[[ -2  -3  -8  -6  -6   7 -16  -3  -2  -3  -7  10  15  17  15   2]
 [  5  10   8   6  10  16  15  10  -6  -2   8  -6 -14   3 -15  -4]
 [  6  11   9   6   7  18  11  20  -6  -6   8   5 -11   5 -17 -15]
 [  6  10   8   6  11  20  14  10  -7  -3   7  -5 -13   7 -13  -3]
 [ -7  -9 -10  -6 -10  -7  -6  -5  -1   6   7  -1  16  15   8  17]
 [  4   8   8   4   5   7   2  20   4  -5   0  15  -7  -8  -6 -19]
 [ -6  -7  -8  -5 -10  -6  -4   1  -3   6  10   0  13  14   0  11]
 [ -4  -5  -7  -6  -8   0 -15  -1  -1   1  -3   9  16  11   9   1]
 [ -2   1   3   1  -5  -3   1  21   2   2   9  13   3  -5 -12 -15]
 [  8  12   7   5  12  28   6   8  -5  -8  -3   2 -11  12  -2  -5]
 [  0   6   5   4   4  10  16  21  -5   3  20   1  -6   7 -18  -2]] → 7

[[ 3 28 14  5 19 16 13]
 [ 1 12  5  2  7  7  6]
 [ 2 15  8  2  5  3  4]
 [ 4 19 10  3  7  4 12]
 [ 6 24  7  2  9  6  6]] → 9

[[ -3   8   1  10  -2   6 -15  11  -5  -1  -7]
 [ -6  -6  -5  -4  -6  -1   3  -6   4   2   3]
 [ 11 -10  14  13  14  12   9  10   4   4  10]
 [-29  11 -17  20 -25  31 -29  24 -23 -16 -11]
 [ -3  -4  -3  -1  -3   0   4  -2   2   1   1]
 [ 10 -14  12  11  13  12  12   7   5   4  10]
 [  0   2   4   4   1  -2  -5   4   3   4  -1]
 [-31   9 -21  21 -27  33 -25  24 -24 -18 -12]] → -24

[[ -4   2  -5   0  -1   1   7   8   3]
 [-15   2  -1  31  -1  -9   7   2  -2]
 [ -3   2  -5  -5  -1   1   5   9   3]
 [ 27  -1   6 -21   6   9 -16 -14  -3]
 [ 15  -2   4 -21   0   7 -10  -3  -3]
 [ -4   2  -6   1  -1   0   6   8   3]
 [ -5   3  -6   4   0   0   7   7   2]
 [ -4   2  -6   2   0   0   7   8   3]
 [-10   4  -5  17   0  -4   9   5  -2]
 [ -2   0  -1 -13  -1   2   4   7   3]] → 4

[[  6  -4 -16 -13   8   3  10]
 [-24  25 -20 -25 -22 -29 -16]
 [ -2 -19   5  -6   0  21   0]
 [ 13 -18   2   6  15  13  10]
 [ 21   1  -2   8  18  -1  15]] → 18

[[  0   0   0   0   0   0   0   0   0   0   0   0  -1   0   3  19]
 [  0   0   1  14  23   0  24 -27 -19  24  24  24  24 -34  24  24]
 [  0   0   0   0   0 -15   0   2 -10   0   0   0   5 -11  23  24]
 [  0   0   0   0   0 -12   0   2  -8  23  24  24  24 -22  24  24]
 [  0   0   0   0   0 -13   0   2  -9   0   0   0   2  -9  23  24]
 [  0   5  21  24  24   0  24 -27 -18  24  24  24  24 -35  24  24]
 [  0   0   1   6  22   0  24 -27 -18  24  24  24  24 -35  24  24]
 [  0   0   0  -1   0 -17   0   2 -11  12  23  24  24 -13  24  24]
 [  0   0   0   0   0 -17   0   2 -12   0   1   4  20 -12  24  24]
 [ -1   0   0   0   0   5   9  -4 -22  24  24  24  24 -33  24  24]
 [ -1   0   0   2  17   0  24 -27 -18  24  24  24  24 -35  24  24]
 [  0   0   0   0   0 -17   0   2 -11   0   0   3  19 -12  24  24]] → -12

[[  7  -6 -15  -3  20   4 -16 -18]
 [  4 -12 -17  16 -18 -28 -25 -15]
 [  4 -14  11  19   2 -18  -2 -27]
 [-14  25  15  12 -16 -23  27   3]
 [ 22  17  -3  19  26 -22 -16   6]
 [ 14  -9  13  19   4  19   3  -6]
 [ 20 -12 -19 -17   6  10  13 -28]
 [  9  16 -11  11  20 -28  24 -14]
 [-19  13   5 -24  28  21 -16   8]] → 21

[[-27  -1  -8  -7   3 -28   4  -6]
 [  8  24  17  12 -14 -28  -2   0]
 [ 12  -6 -21  -3  -1   4  -4  -4]
 [  5  -4 -20  12 -21  12   0  -2]
 [ -4   3  -2 -22  16 -15  -4  -6]
 [  2 -16  11 -13  13   9  15  16]
 [ -5 -10  12   5  20 -11  -6  -8]] → -11

[[ 24 -15  27  -5  -9  -7   7  -3  -6   2 -19 -19]
 [  1 -16  -3   9  28  10  29  -6  12  -8  10  11]
 [  4 -19   8 -18  12  -3   4 -18  -9  22  10  -5]
 [  6 -12   4   3  20   5  16  -6   4   1   5   2]
 [  6 -12   4   3  20   5  16  -6   4   1   5   3]
 [  2 -18   8 -18  12  -4   1 -21 -13  25   8  -6]
 [ 23  -2   8   0  21  -3  -1   5  11   9  18   5]
 [  3  -5   1  -6  16  15   9   7  -3   6   6 -10]
 [  6 -12   4   3  20   5  16  -6   4   1   5   2]
 [  0  -4   8  -5  15  -4  -6 -17 -19  20  -5 -11]
 [ 11  -2  18   5   7  -8  -3 -11 -14   8 -17 -13]
 [ 19 -14  20  -6  -1  -3   9  -2  -3   3  -9 -13]] → 3
